Here is a tiny trained network, its code and every weight. The questions are about switching its units off for an input and a target symbol, where a switched-off unit gives its printed mean instead of its output.

import numpy as np


def w(rows, s, z=0):
    codes = np.array(rows[::2]) - 128.0
    scale = np.full(codes.shape[1], s)
    scale[-1] = z or s
    return codes * scale


def f(y):
    return y / 2 * (1 + np.tanh(0.7978845608 * (y + 0.044715 * y**3)))


def softmax(a):
    e = np.exp(a - a.max(-1, keepdims=True))
    return e / e.sum(-1, keepdims=True)


def log_softmax(a):
    a = a - a.max(-1, keepdims=True)
    return a - np.log(np.exp(a).sum(-1, keepdims=True))


def net(x, mask):
    ids = ['ΔΛΞζηπ'.index(c) for c in x.split()]
    T = len(ids)
    res = E[ids] + P[:T]
    r = res
    for j in range(3):
        rows = slice(2 * j, 2 * j + 2)
        q, k, v = (r @ M[0][rows].T for M in (Q, K, V))
        z = softmax(np.where(np.tri(T) > 0, q @ k.T / 2**0.5, -1e9)) @ v
        o = O[0][rows]
        res = res + np.where(mask[j], z, o[:, -1]) @ o[:, :-1]
    y = f(res @ A[0][:, :-1].T + A[0][:, -1])
    res = res + np.where(mask[3:11], y, B[0][:, -1]) @ B[0][:, :-1]
    return log_softmax(res[-1] @ U[:, :-1].T + U[:, -1])


Q, K, V, O, A, B = {}, {}, {}, {}, {}, {}
E = w([
[122,170,189,33,85],'Δ',
[124,180,7,79,108],'Λ',
[141,34,108,57,104],'Ξ',
[138,208,116,35,146],'ζ',
[41,122,143,91,217],'η',
[183,138,199,188,89],'π',
],0.02)
P = w([
[166,169,9,196,168],'0',
[82,116,190,79,169],'1',
[165,213,157,138,123],'2',
[91,99,189,78,169],'3',
[168,200,143,146,98],'4',
[82,104,180,68,188],'5',
[164,197,133,154,92],'6',
[77,97,172,67,196],'7',
[150,185,108,193,107],'8',
],0.011)
Q[0] = w([
[79,120,113,79,127],'h0',
[169,182,173,209,54],'h0',
[186,51,109,107,62],'h1',
[229,128,170,217,136],'h1',
[192,2,175,136,233],'h2',
[145,47,194,99,122],'h2',
],0.0099)
K[0] = w([
[170,117,71,202,150],'h0',
[123,122,179,70,56],'h0',
[120,132,117,106,98],'h1',
[141,136,180,150,127],'h1',
[244,133,42,145,113],'h2',
[160,91,130,148,124],'h2',
],0.012)
V[0] = w([
[81,84,152,84,186],'h0',
[70,98,90,228,148],'h0',
[174,203,101,254,68],'h1',
[120,75,90,204,54],'h1',
[174,194,140,211,103],'h2',
[167,102,127,165,13],'h2',
],0.0092)
O[0] = w([
[49,114,62,112,2,134],'h0',
[148,133,69,227,19,95],'h0',
[181,46,91,56,248,83],'h1',
[105,71,119,189,182,38],'h1',
[115,107,204,198,76,63],'h2',
[143,131,98,137,88,4],'h2',
],0.0077,0.015)
A[0] = w([
[181,163,78,44,131,44],'n0',
[156,75,170,155,235,202],'n1',
[76,86,255,80,113,73],'n2',
[213,216,118,128,74,100],'n3',
[220,108,52,107,72,204],'n4',
[193,180,99,71,140,26],'n5',
[103,180,106,102,231,252],'n6',
[40,52,182,129,129,93],'n7',
],0.0085,0.0042)
B[0] = w([
[147,151,89,152,133,215],'n0',
[146,88,115,89,74,154],'n1',
[128,187,55,102,193,169],'n2',
[153,106,151,184,110,174],'n3',
[90,165,49,74,78,138],'n4',
[160,101,93,149,152,202],'n5',
[113,82,192,159,128,250],'n6',
[255,145,98,180,115,136],'n7',
],0.012,0.022)
U = w([
[166,142,17,155,125,43],'Δ',
[152,28,107,83,90,134],'Λ',
[20,99,192,84,73,252],'Ξ',
[136,144,91,87,159,63],'ζ',
[160,141,93,63,9,220],'η',
[253,149,173,252,88,94],'π',
],0.0078,0.0037)

Each question gives the input, a string of symbols that net reads in full, and the target symbol t.
The units are the heads (2 rows each of Q, K, V and O) and the neurons (one row each of A and B). Each row of codes is followed by its name. A weight is (code - 128) times the scale printed after its matrix; where a second scale follows, it is the last column's (O, A, B and U).
mask holds one flag per unit, heads first, then neurons. A switched-off unit (its flag False) gives its mean, the last column of its rows in O or B, instead of its output. The means were averaged over made-up inputs and are rounded, as every weight is.
A unit's drop is (log p(t) with every unit on - log p(t) with that unit switched off) / (log p(t) with every unit on - log p(t) with every unit switched off).
The circuit of an input: a set's keep is (log p(t) with only the set's units on - log p(t) with every unit switched off) / (log p(t) with every unit on - log p(t) with every unit switched off). Starting from all 11 units, units are removed one at a time, each time the one whose removal leaves the highest keep (on an exact tie, the one counted first), for as long as the keep stays at least 0.8.
circuit, biggest first: the units of the circuit, biggest drop first
unit that matters most: the unit with the biggest drop
top k neurons: the k neurons with the biggest drops, biggest first
heads that matter: for each layer, one digit per head in row order, 1 if its drop is at least 0.15 and else 0, layers parted by /
drop of u: that unit's drop, to one decimal
input π Δ ζ ζ ζ ζ ζ η, target π: circuit, biggest first => [n7]
input Λ η Δ Λ, target Λ: top 3 neurons => [n6 n1 n2]
input ζ Δ Ξ Λ Ξ Ξ, target ζ: circuit, biggest first => [n2 h0]
input η ζ ζ ζ ζ Δ Δ Δ, target η: heads that matter => 100
input ζ η ζ ζ Ξ π, target ζ: top 3 neurons => [n2 n6 n3]
input η Λ ζ ζ η, target Ξ: top 3 neurons => [n0 n5 n2]
input π η ζ Δ, target π: top 3 neurons => [n3 n4 n1]
input Δ ζ Ξ π π η π η, target Δ: circuit, biggest first => [n2 h2]
input Λ ζ η η ζ ζ, target Λ: circuit, biggest first => [h1 n1 n6 h0]
input π Λ ζ ζ, target π: heads that matter => 100
input ζ ζ ζ, target π: top 2 neurons => [n3 n6]
input Λ ζ ζ ζ ζ η, target Λ: heads that matter => 010
input Λ Ξ π ζ π, target Λ: heads that matter => 010
input ζ η η Ξ η ζ Ξ, target η: unit that matters most => n6
input η ζ Ξ ζ ζ π η η, target η: top 2 neurons => [n6 n7]
input Λ ζ η η, target Λ: top 3 neurons => [n1 n7 n0]
input Λ ζ η Λ η Ξ Δ Λ, target Λ: top 3 neurons => [n2 n6 n1]
input ζ Ξ Ξ Λ Λ Ξ, target ζ: top 4 neurons => [n2 n6 n3 n5]
input ζ Ξ ζ ζ Λ Λ ζ Ξ η, target Ξ: drop of n5 => 0.2
input π ζ π ζ ζ η, target π: drop of h2 => 0.8
input η Λ Λ ζ, target η: circuit, biggest first => [h0]
input Ξ ζ η ζ ζ Δ η ζ, target Ξ: drop of n5 => 0.1
